Below are the code and all the weights of a small trained network. Each question names an input and a target symbol and asks about switching units off, where a switched-off unit gives its printed mean instead of its output.

import numpy as np


def w(rows, s, z=0):
    codes = np.array(rows[::2]) - 128.0
    scale = np.full(codes.shape[1], s)
    scale[-1] = z or s
    return codes * scale


def f(y):
    return np.maximum(y, 0)


def softmax(a):
    e = np.exp(a - a.max(-1, keepdims=True))
    return e / e.sum(-1, keepdims=True)


def log_softmax(a):
    a = a - a.max(-1, keepdims=True)
    return a - np.log(np.exp(a).sum(-1, keepdims=True))


def net(x, mask):
    ids = ['ΔΞΣΨΩβγζηθμπτ'.index(c) for c in x.split()]
    T = len(ids)
    res = E[ids] + P[:T]
    u = 0
    for l in range(2):
        q, k, v = (res @ M[l].T for M in (Q, K, V))
        z = softmax(np.where(np.tri(T) > 0, q @ k.T / 2**0.5, -1e9)) @ v
        res = res + np.where(mask[u], z, O[l][:, -1]) @ O[l][:, :-1]
        u += 1
        y = f(res @ A[l][:, :-1].T + A[l][:, -1])
        res = res + np.where(mask[u : u + 16], y, B[l][:, -1]) @ B[l][:, :-1]
        u += 16
    return log_softmax(res[-1] @ U[:, :-1].T + U[:, -1])


Q, K, V, O, A, B = {}, {}, {}, {}, {}, {}
E = w([
[166,95,151],'Δ',
[109,137,148],'Ξ',
[211,87,124],'Σ',
[65,149,83],'Ψ',
[143,24,47],'Ω',
[121,253,23],'β',
[114,180,103],'γ',
[62,124,126],'ζ',
[236,117,127],'η',
[107,157,129],'θ',
[173,131,138],'μ',
[106,158,126],'π',
[86,97,177],'τ',
],0.012)
P = w([
[63,189,254],'0',
[131,142,73],'1',
[141,113,79],'2',
[147,105,70],'3',
[146,104,74],'4',
[133,71,92],'5',
[143,109,60],'6',
[148,115,63],'7',
[140,109,80],'8',
[157,152,52],'9',
],0.0049)
Q[0] = w([
[7,175,114],'L0H0',
[174,149,97],'L0H0',
],0.013)
K[0] = w([
[2,159,163],'L0H0',
[153,47,136],'L0H0',
],0.0087)
V[0] = w([
[67,19,249],'L0H0',
[45,186,1],'L0H0',
],0.0041)
O[0] = w([
[88,254,209,142],'L0H0',
[63,69,97,248],'L0H0',
],0.008,0.0015)
A[0] = w([
[131,141,112,117],'L0N0',
[108,159,103,161],'L0N1',
[86,99,94,113],'L0N2',
[89,81,135,147],'L0N3',
[5,242,162,232],'L0N4',
[138,148,231,107],'L0N5',
[153,162,87,237],'L0N6',
[195,154,200,143],'L0N7',
[178,116,133,139],'L0N8',
[159,153,90,230],'L0N9',
[80,162,253,100],'L0N10',
[74,29,79,151],'L0N11',
[180,182,204,141],'L0N12',
[117,66,121,210],'L0N13',
[45,202,112,255],'L0N14',
[88,73,79,98],'L0N15',
],0.007,0.0053)
B[0] = w([
[142,100,105,131],'L0N0',
[121,94,160,166],'L0N1',
[152,137,110,151],'L0N2',
[70,125,96,160],'L0N3',
[96,80,254,249],'L0N4',
[158,154,180,137],'L0N5',
[114,26,109,207],'L0N6',
[195,159,155,139],'L0N7',
[217,155,130,137],'L0N8',
[127,22,98,199],'L0N9',
[95,165,185,146],'L0N10',
[171,140,96,187],'L0N11',
[178,152,165,138],'L0N12',
[101,83,45,193],'L0N13',
[79,64,210,254],'L0N14',
[195,174,127,150],'L0N15',
],0.0064,0.0076)
Q[1] = w([
[199,186,104],'L1H0',
[255,176,64],'L1H0',
],0.008)
K[1] = w([
[109,52,2],'L1H0',
[135,31,48],'L1H0',
],0.0067)
V[1] = w([
[84,186,254],'L1H0',
[44,71,107],'L1H0',
],0.0096)
O[1] = w([
[206,199,154,254],'L1H0',
[1,217,27,155],'L1H0',
],0.0064,0.027)
A[1] = w([
[178,113,87,255],'L1N0',
[81,76,208,160],'L1N1',
[78,166,145,188],'L1N2',
[153,86,106,73],'L1N3',
[141,189,126,81],'L1N4',
[96,32,132,159],'L1N5',
[86,64,135,61],'L1N6',
[245,106,174,178],'L1N7',
[89,163,139,187],'L1N8',
[139,192,141,81],'L1N9',
[164,126,141,123],'L1N10',
[137,128,117,255],'L1N11',
[121,137,122,94],'L1N12',
[134,83,184,115],'L1N13',
[132,141,148,145],'L1N14',
[102,156,94,88],'L1N15',
],0.011,0.0044)
B[1] = w([
[82,135,210,175],'L1N0',
[150,63,35,174],'L1N1',
[123,139,71,181],'L1N2',
[126,154,153,145],'L1N3',
[151,137,104,180],'L1N4',
[206,112,123,186],'L1N5',
[235,120,63,159],'L1N6',
[58,78,163,252],'L1N7',
[82,151,57,175],'L1N8',
[255,164,85,194],'L1N9',
[84,119,141,163],'L1N10',
[84,133,159,171],'L1N11',
[116,119,151,129],'L1N12',
[114,78,91,167],'L1N13',
[123,133,110,165],'L1N14',
[145,132,128,147],'L1N15',
],0.0072,0.012)
U = w([
[148,130,172,140],'Δ',
[193,82,130,46],'Ξ',
[133,138,140,138],'Σ',
[248,224,66,145],'Ψ',
[232,139,203,124],'Ω',
[104,90,155,120],'β',
[2,158,119,154],'γ',
[117,106,124,194],'ζ',
[180,100,38,2],'η',
[74,122,125,216],'θ',
[170,82,138,107],'μ',
[134,136,142,108],'π',
[92,93,170,106],'τ',
],0.0069,0.0028)

Each question gives the input, a string of symbols that net reads in full, and the target symbol t.
The units are the heads (2 rows each of Q, K, V and O) and the neurons (one row each of A and B). Each row of codes is followed by its name. A weight is (code - 128) times the scale printed after its matrix; where a second scale follows, it is the last column's (O, A, B and U).
mask holds one flag per unit, layer by layer, with each layer's heads first. A switched-off unit (its flag False) gives its mean, the last column of its rows in O or B, instead of its output. The means were averaged over made-up inputs and are rounded, as every weight is.
A unit's drop is (log p(t) with every unit on - log p(t) with that unit switched off) / (log p(t) with every unit on - log p(t) with every unit switched off).
The circuit of an input: a set's keep is (log p(t) with only the set's units on - log p(t) with every unit switched off) / (log p(t) with every unit on - log p(t) with every unit switched off). Starting from the 12 units with the biggest drops (on a tie, the unit counted first), units are removed one at a time, each time the one whose removal leaves the highest keep (on an exact tie, the one counted first), for as long as the keep stays at least 0.8.
circuit, biggest first: the units of the circuit, biggest drop first
most important unit: the unit with the biggest drop
top k neurons: the k neurons with the biggest drops, biggest first
top k neurons in layer l: the k neurons of layer l with the biggest drops, biggest first
drop when u is switched off: that unit's drop, to one decimal
input β Σ ζ τ, target η: circuit, biggest first -> [L1H0; L0H0; L1N6; L1N1]
input Ψ τ τ, target γ: circuit, biggest first -> [L1H0; L1N9]
input β β π ζ β Σ β Ξ Ψ, target η: top 3 neurons in layer 1 -> [L1N6; L1N5; L1N7]
input ζ ζ γ Ξ μ β ζ β τ, target Ψ: top 4 neurons -> [L0N4; L0N14; L1N7; L0N10]
input τ β Σ ζ ζ τ ζ τ, target Ω: top neuron -> [L0N4]
input γ Ξ θ Ω, target η: top 4 neurons -> [L0N4; L0N14; L1N6; L0N11]
input Ψ ζ ζ Ψ τ Ψ, target γ: top 2 neurons -> [L0N4; L1N9]
input ζ Ω ζ ζ η Ω Ψ, target Ψ: top 3 neurons -> [L0N4; L1N7; L0N10]
input ζ μ θ, target Ψ: top 2 neurons in layer 1 -> [L1N9; L1N7]
input ζ τ Ψ θ γ Σ Ψ Σ Ξ, target Ψ: top 4 neurons -> [L0N4; L0N14; L1N7; L1N9]
input ζ ζ Ψ β θ, target Ψ: top 3 neurons -> [L0N4; L0N14; L1N7]
input Ψ τ η β Ψ ζ, target γ: top 2 neurons -> [L0N4; L1N9]
input ζ θ Σ β Ψ, target Ψ: top 3 neurons in layer 0 -> [L0N4; L0N10; L0N14]
input Ψ Ψ Ξ, target γ: most important unit -> L1H0
input ζ π ζ, target Ψ: top 2 neurons in layer 0 -> [L0N4; L0N10]
input τ τ γ Σ β π π, target Ω: top 2 neurons in layer 0 -> [L0N4; L0N10]
input β Ω Ψ ζ ζ Ψ γ Ψ Ψ β, target η: top 3 neurons in layer 1 -> [L1N6; L1N5; L1N7]
input Ψ Ξ θ θ ζ ζ τ Ξ θ π, target γ: drop when L1H0 is switched off -> 0.6
input Ψ Ψ μ Ψ Σ β Ξ, target γ: drop when L0N4 is switched off -> 0.3
input Ψ η θ, target γ: drop when L0N3 is switched off -> 0.0
input β ζ η ζ Ξ, target η: drop when L1N7 is switched off -> 0.1
